Here is a tiny trained network, its code and every weight. The questions are about switching its units off for an input and a target symbol, where a switched-off unit gives its printed mean instead of its output.

import numpy as np


def w(rows, s, z=0):
    codes = np.array(rows[::2]) - 128.0
    scale = np.full(codes.shape[1], s)
    scale[-1] = z or s
    return codes * scale


def norm(h):
    return h / np.sqrt((h * h).mean(-1, keepdims=True) + 1e-5)


def f(y):
    return y / 2 * (1 + np.tanh(0.7978845608 * (y + 0.044715 * y**3)))


def softmax(a):
    e = np.exp(a - a.max(-1, keepdims=True))
    return e / e.sum(-1, keepdims=True)


def log_softmax(a):
    a = a - a.max(-1, keepdims=True)
    return a - np.log(np.exp(a).sum(-1, keepdims=True))


def net(x, mask):
    ids = ['ΓΛΞΨαδζσ'.index(c) for c in x.split()]
    T = len(ids)
    res = E[ids] + P[:T]
    q, k, v = (norm(res) @ M[0].T for M in (Q, K, V))
    z = softmax(np.where(np.tri(T) > 0, q @ k.T / 4**0.5, -1e9)) @ v
    res = res + np.where(mask[0], z, O[0][:, -1]) @ O[0][:, :-1]
    y = f(norm(res) @ A[0][:, :-1].T + A[0][:, -1])
    res = res + np.where(mask[1:17], y, B[0][:, -1]) @ B[0][:, :-1]
    return log_softmax(norm(res)[-1] @ U[:, :-1].T + U[:, -1])


Q, K, V, O, A, B = {}, {}, {}, {}, {}, {}
E = w([
[188,183,87],'Γ',
[106,59,197],'Λ',
[121,224,83],'Ξ',
[144,206,173],'Ψ',
[132,223,165],'α',
[125,212,171],'δ',
[184,144,184],'ζ',
[8,135,95],'σ',
],0.017)
P = w([
[127,255,253],'0',
[121,201,214],'1',
[114,179,193],'2',
[115,163,176],'3',
[113,154,160],'4',
[106,157,143],'5',
[93,163,145],'6',
],0.0072)
Q[0] = w([
[101,164,230],'H1',
[160,17,7],'H1',
[114,143,171],'H1',
[143,218,223],'H1',
],0.017)
K[0] = w([
[127,66,75],'H1',
[152,199,250],'H1',
[128,101,104],'H1',
[76,65,8],'H1',
],0.021)
V[0] = w([
[210,188,59],'H1',
[236,79,223],'H1',
[27,50,254],'H1',
[91,138,30],'H1',
],0.0099)
O[0] = w([
[184,177,71,72],'H1',
[248,54,178,2],'H1',
[73,64,235,214],'H1',
[64,143,41,128],'H1',
],0.012,0.0061)
A[0] = w([
[114,122,123,102],'N1',
[216,59,77,122],'N2',
[115,142,168,72],'N3',
[24,37,84,62],'N4',
[148,103,58,214],'N5',
[136,119,107,116],'N6',
[120,102,123,52],'N7',
[99,172,138,79],'N8',
[125,123,123,95],'N9',
[116,118,126,70],'N10',
[126,107,123,25],'N11',
[89,151,95,92],'N12',
[37,139,155,253],'N13',
[150,125,107,31],'N14',
[86,3,170,50],'N15',
[87,137,93,61],'N16',
],0.025,0.0039)
B[0] = w([
[127,146,123,131],'N1',
[216,175,106,134],'N2',
[105,95,121,154],'N3',
[126,161,3,194],'N4',
[102,75,98,139],'N5',
[127,120,103,123],'N6',
[120,140,98,123],'N7',
[74,144,91,170],'N8',
[128,138,121,124],'N9',
[116,157,105,127],'N10',
[122,146,105,121],'N11',
[152,159,189,168],'N12',
[91,69,62,249],'N13',
[140,126,104,125],'N14',
[167,14,93,169],'N15',
[167,146,184,158],'N16',
],0.05,0.02)
U = w([
[218,192,50,78],'Γ',
[162,4,146,109],'Λ',
[114,226,136,176],'Ξ',
[100,107,201,255],'Ψ',
[67,121,162,97],'α',
[63,79,163,59],'δ',
[174,115,150,234],'ζ',
[129,103,56,79],'σ',
],0.02,0.0077)

Each question gives the input, a string of symbols that net reads in full, and the target symbol t.
The units are the heads (4 rows each of Q, K, V and O) and the neurons (one row each of A and B). Each row of codes is followed by its name. A weight is (code - 128) times the scale printed after its matrix; where a second scale follows, it is the last column's (O, A, B and U).
mask holds one flag per unit, heads first, then neurons. A switched-off unit (its flag False) gives its mean, the last column of its rows in O or B, instead of its output. The means were averaged over made-up inputs and are rounded, as every weight is.
A unit's drop is (log p(t) with every unit on - log p(t) with that unit switched off) / (log p(t) with every unit on - log p(t) with every unit switched off).
The circuit of an input: a set's keep is (log p(t) with only the set's units on - log p(t) with every unit switched off) / (log p(t) with every unit on - log p(t) with every unit switched off). Starting from the 12 units with the biggest drops (on a tie, the unit counted first), units are removed one at a time, each time the one whose removal leaves the highest keep (on an exact tie, the one counted first), for as long as the keep stays at least 0.8.
units of the circuit, in order: the units of the circuit, biggest drop first
k most important neurons: the k neurons with the biggest drops, biggest first
drop when u is switched off: that unit's drop, to one decimal
input Ψ δ Γ Ξ α, target Ξ: units of the circuit, in order => [H1 N13 N15 N4]
input Ξ Ξ Ψ Ψ Ξ, target Ξ: 4 most important neurons => [N15 N13 N4 N12]
input Ψ Ψ δ, target δ: 4 most important neurons => [N4 N15 N12 N13]
input α Ψ ζ, target ζ: units of the circuit, in order => [N4 H1 N13 N2]
input α Γ ζ Ξ δ, target Ξ: units of the circuit, in order => [H1 N15 N13 N4]
input Λ Γ Ξ, target Ξ: units of the circuit, in order => [N15 H1 N13 N4]
input Ψ Ψ δ δ, target δ: 3 most important neurons => [N4 N15 N13]
input α Γ Ξ δ, target Ξ: 3 most important neurons => [N13 N15 N4]
input δ ζ δ Ψ Ψ, target Ψ: units of the circuit, in order => [N4 N15 N13 H1]
input α δ ζ, target ζ: 4 most important neurons => [N4 N13 N8 N15]
input Ψ Ψ Λ, target Λ: drop when N15 is switched off => 0.1
input δ Λ Ψ, target Λ: drop when N4 is switched off => 0.0
input Ψ Λ Γ α Γ ζ, target Γ: drop when N2 is switched off => 0.2
